Below are the code and all the weights of a small trained network. Each question names an input and a class and asks about switching units off, where a switched-off unit gives its printed mean instead of its output.

import numpy as np


def w(rows, s, z=0):
    codes = np.array(rows[::2]) - 128.0
    scale = np.full(codes.shape[1], s)
    scale[-1] = z or s
    return codes * scale


def norm(h):
    return h / np.sqrt((h * h).mean(-1, keepdims=True) + 1e-5)


def f(y):
    return y / 2 * (1 + np.tanh(0.7978845608 * (y + 0.044715 * y**3)))


def log_softmax(a):
    a = a - a.max(-1, keepdims=True)
    return a - np.log(np.exp(a).sum(-1, keepdims=True))


def net(x, mask):
    res = np.array(x, float).reshape(1, 5) / 4 @ E
    u = 0
    for l in range(2):
        y = f(norm(res) @ A[l][:, :-1].T + A[l][:, -1])
        res = res + np.where(mask[u : u + 15], y, B[l][:, -1]) @ B[l][:, :-1]
        u += 15
    return log_softmax(norm(res)[-1] @ U[:, :-1].T + U[:, -1])


A, B = {}, {}
E = w([
[156,183,5,170],'x0',
[160,44,237,255],'x1',
[186,167,128,166],'x2',
[62,241,153,170],'x3',
[63,54,65,154],'x4',
],0.0052)
A[0] = w([
[108,139,184,83,189],'0.n1',
[75,166,88,92,156],'0.n2',
[161,86,120,177,158],'0.n3',
[84,155,208,173,71],'0.n4',
[154,114,94,34,153],'0.n5',
[193,166,83,106,108],'0.n6',
[157,50,153,199,142],'0.n7',
[96,81,112,72,128],'0.n8',
[84,64,9,192,251],'0.n9',
[90,79,222,158,171],'0.n10',
[106,115,99,182,56],'0.n11',
[130,229,194,139,152],'0.n12',
[105,128,78,152,81],'0.n13',
[127,111,124,21,136],'0.n14',
[125,118,65,254,23],'0.n15',
],0.0087,0.002)
B[0] = w([
[50,90,165,234,170],'0.n1',
[137,114,231,34,195],'0.n2',
[139,161,64,26,164],'0.n3',
[187,40,226,138,180],'0.n4',
[75,202,167,132,198],'0.n5',
[248,93,183,200,178],'0.n6',
[124,111,98,100,208],'0.n7',
[104,224,143,47,165],'0.n8',
[101,82,111,55,255],'0.n9',
[78,40,136,136,224],'0.n10',
[74,196,73,164,131],'0.n11',
[77,128,133,255,216],'0.n12',
[162,99,122,111,141],'0.n13',
[105,213,198,150,189],'0.n14',
[65,188,101,171,173],'0.n15',
],0.0049,0.0043)
A[1] = w([
[92,81,185,208,76],'1.n1',
[25,60,35,126,176],'1.n2',
[155,25,227,173,217],'1.n3',
[197,126,120,192,207],'1.n4',
[151,109,105,114,118],'1.n5',
[54,162,141,201,251],'1.n6',
[238,194,60,92,121],'1.n7',
[77,116,103,77,136],'1.n8',
[192,3,81,94,127],'1.n9',
[101,52,83,52,107],'1.n10',
[31,174,148,71,100],'1.n11',
[128,59,63,203,115],'1.n12',
[124,255,27,77,75],'1.n13',
[113,149,101,186,189],'1.n14',
[40,162,114,174,145],'1.n15',
],0.0083,0.0025)
B[1] = w([
[95,108,100,151,192],'1.n1',
[171,125,69,58,208],'1.n2',
[88,188,144,145,253],'1.n3',
[182,198,134,102,172],'1.n4',
[153,98,135,118,127],'1.n5',
[71,175,79,79,205],'1.n6',
[165,83,200,131,189],'1.n7',
[156,96,143,50,168],'1.n8',
[148,129,82,153,176],'1.n9',
[104,152,155,189,183],'1.n10',
[115,158,179,79,196],'1.n11',
[134,95,154,65,158],'1.n12',
[169,99,146,147,224],'1.n13',
[180,135,113,78,152],'1.n14',
[196,131,3,113,167],'1.n15',
],0.0072,0.0056)
U = w([
[142,122,130,46,158],'0',
[150,52,42,105,184],'1',
[154,165,71,186,82],'2',
[248,110,129,159,129],'3',
[183,192,143,206,78],'4',
[60,91,168,211,234],'5',
[86,156,179,54,114],'6',
[127,25,130,157,1],'7',
],0.016,0.0042)

Each question gives the input, the list of numbers given to net, and the class t.
The units are the neurons (one row each of A and B). Each row of codes is followed by its name. A weight is (code - 128) times the scale printed after its matrix; where a second scale follows, it is the last column's (A, B and U).
mask holds one flag per neuron, layer by layer. A switched-off neuron (its flag False) gives its mean, the last column of its row in B, instead of its output. The means were averaged over made-up inputs and are rounded, as every weight is.
A unit's drop is (log p(t) with every unit on - log p(t) with that unit switched off) / (log p(t) with every unit on - log p(t) with every unit switched off).
The circuit of an input: a set's keep is (log p(t) with only the set's units on - log p(t) with every unit switched off) / (log p(t) with every unit on - log p(t) with every unit switched off). Starting from the 12 units with the biggest drops (on a tie, the unit counted first), units are removed one at a time, each time the one whose removal leaves the highest keep (on an exact tie, the one counted first), for as long as the keep stays at least 0.8.
units of the circuit, in order: the units of the circuit, biggest drop first
most important unit: the unit with the biggest drop
top k neurons: the k neurons with the biggest drops, biggest first
top k neurons in layer l: the k neurons of layer l with the biggest drops, biggest first
drop of u: that unit's drop, to one decimal
input [-2,5,1,-5,7], class 1: most important unit	1.n2
input [6,-6,-1,5,-6], class 4: units of the circuit, in order	[1.n2, 0.n6, 1.n13]
input [7,-5,0,-8,-1], class 3: units of the circuit, in order	[0.n6, 1.n7, 1.n6]
input [-2,4,-5,-7,3], class 1: top 2 neurons	[1.n2, 1.n9]
input [-3,-4,-5,6,-6], class 5: units of the circuit, in order	[0.n12, 0.n1]
input [0,-8,0,-6,7], class 6: top 4 neurons in layer 0	[0.n5, 0.n14, 0.n8, 0.n2]
input [-1,-1,-7,5,-5], class 5: units of the circuit, in order	[0.n12, 0.n1]
input [6,-2,3,-3,1], class 3: top 2 neurons	[0.n6, 1.n7]
input [8,-1,5,4,2], class 3: units of the circuit, in order	[1.n13, 1.n7, 0.n1, 1.n3]
input [5,-7,7,0,4], class 3: units of the circuit, in order	[0.n6, 1.n13, 1.n7]
input [-1,-4,-1,-5,3], class 6: top 2 neurons in layer 0	[0.n14, 0.n5]
input [1,-2,-5,5,-8], class 4: top 2 neurons	[0.n12, 0.n9]
input [-6,3,5,-8,-7], class 4: top 2 neurons in layer 0	[0.n9, 0.n2]
input [8,-8,7,8,-4], class 3: top neuron	[1.n13]
input [-4,0,8,6,-3], class 5: top 2 neurons in layer 0	[0.n4, 0.n12]
input [-2,-1,1,-6,-6], class 4: top 2 neurons in layer 0	[0.n9, 0.n2]
input [3,-8,2,-2,-1], class 3: top 2 neurons	[0.n6, 1.n13]
input [2,-1,-5,4,4], class 0: drop of 1.n2	0.2
input [3,0,-5,-2,-6], class 4: drop of 0.n6	0.2
input [7,-6,5,0,-5], class 3: drop of 1.n13	0.1
input [-2,4,-4,-5,-3], class 5: most important unit	1.n3
